Below are the code and all the weights of a small trained network. Each question names an input and a class and asks about switching units off, where a switched-off unit gives its printed mean instead of its output.

import numpy as np


def w(rows, s, z=0):
    codes = np.array(rows[::2]) - 128.0
    scale = np.full(codes.shape[1], s)
    scale[-1] = z or s
    return codes * scale


def f(y):
    return np.maximum(y, 0)


def log_softmax(a):
    a = a - a.max(-1, keepdims=True)
    return a - np.log(np.exp(a).sum(-1, keepdims=True))


def net(x, mask):
    res = np.array(x, float).reshape(1, 6) / 4 @ E
    y = f(res @ A[0][:, :-1].T + A[0][:, -1])
    res = res + np.where(mask, y, B[0][:, -1]) @ B[0][:, :-1]
    return log_softmax(res[-1] @ U[:, :-1].T + U[:, -1])


A, B = {}, {}
E = w([
[161,154,151,3],'x0',
[32,101,128,86],'x1',
[223,149,60,185],'x2',
[164,208,254,178],'x3',
[109,188,77,62],'x4',
[101,233,147,220],'x5',
],0.0058)
A[0] = w([
[162,106,80,127,66],'n1',
[164,164,118,90,201],'n2',
[72,29,90,28,194],'n3',
[34,128,125,118,132],'n4',
[145,116,158,192,137],'n5',
[73,161,92,145,88],'n6',
[137,128,174,98,156],'n7',
[124,93,66,127,66],'n8',
[237,145,94,116,76],'n9',
[71,157,95,154,75],'n10',
[111,163,162,103,124],'n11',
[134,91,151,37,85],'n12',
[186,84,116,122,177],'n13',
[100,160,113,230,3],'n14',
[132,3,201,160,75],'n15',
[91,125,131,47,184],'n16',
[93,155,156,53,165],'n17',
[195,116,83,122,154],'n18',
[93,142,123,28,122],'n19',
[112,75,199,123,80],'n20',
[199,235,226,186,142],'n21',
[127,139,93,111,21],'n22',
[116,122,143,124,213],'n23',
[107,119,123,48,113],'n24',
[207,252,176,172,146],'n25',
[148,4,174,158,150],'n26',
[108,172,166,164,145],'n27',
[237,112,110,113,50],'n28',
[150,76,137,79,21],'n29',
],0.012,0.0036)
B[0] = w([
[101,85,152,131,152],'n1',
[179,152,204,131,171],'n2',
[83,213,65,213,244],'n3',
[154,99,147,170,176],'n4',
[95,147,145,187,172],'n5',
[118,66,92,106,151],'n6',
[100,137,160,137,160],'n7',
[93,96,74,125,158],'n8',
[110,38,232,110,174],'n9',
[115,66,102,110,150],'n10',
[113,148,112,146,159],'n11',
[69,156,76,163,184],'n12',
[91,87,190,110,171],'n13',
[53,52,57,155,173],'n14',
[124,236,121,198,172],'n15',
[120,179,98,196,196],'n16',
[106,177,98,157,189],'n17',
[121,76,227,128,173],'n18',
[68,167,100,199,195],'n19',
[136,163,101,140,158],'n20',
[29,186,78,77,245],'n21',
[148,149,177,137,136],'n22',
[141,135,149,115,159],'n23',
[83,150,90,165,182],'n24',
[66,175,85,6,231],'n25',
[69,191,128,226,180],'n26',
[83,136,128,125,179],'n27',
[94,34,202,104,167],'n28',
[68,116,111,139,157],'n29',
],0.021,0.011)
U = w([
[191,142,86,83,3],'0',
[132,127,86,95,176],'1',
[169,123,87,189,28],'2',
[36,222,122,142,173],'3',
[124,245,129,170,93],'4',
[97,88,124,163,104],'5',
[114,124,177,65,102],'6',
],0.012,0.0038)

Each question gives the input, the list of numbers given to net, and the class t.
The units are the neurons (one row each of A and B). Each row of codes is followed by its name. A weight is (code - 128) times the scale printed after its matrix; where a second scale follows, it is the last column's (A, B and U).
mask holds one flag per neuron, in row order. A switched-off neuron (its flag False) gives its mean, the last column of its row in B, instead of its output. The means were averaged over made-up inputs and are rounded, as every weight is.
A unit's drop is (log p(t) with every unit on - log p(t) with that unit switched off) / (log p(t) with every unit on - log p(t) with every unit switched off).
most important unit: the unit with the biggest drop
top k neurons: the k neurons with the biggest drops, biggest first
drop when u is switched off: that unit's drop, to one decimal
input [4,3,6,-8,-4,2], class 5: most important unit -> n21
input [4,5,7,-7,-6,3], class 5: top 2 neurons -> n21, n25
input [-2,-3,8,5,-1,-3], class 6: top 2 neurons -> n3, n9
input [-7,4,4,4,-2,-7], class 4: top 3 neurons -> n21, n25, n15
input [3,-2,6,6,8,-2], class 6: top 2 neurons -> n3, n9
input [-5,-2,-7,-4,2,-1], class 4: top 2 neurons -> n21, n25
input [2,2,4,-6,1,5], class 5: top 2 neurons -> n21, n25
input [-2,-8,5,8,5,-4], class 6: drop when n3 is switched off -> 0.2
input [-7,7,-1,4,0,-2], class 4: top 2 neurons -> n21, n25
input [-2,-1,3,6,5,-5], class 6: drop when n3 is switched off -> 0.2
input [3,6,4,-1,-3,4], class 1: drop when n26 is switched off -> 0.1
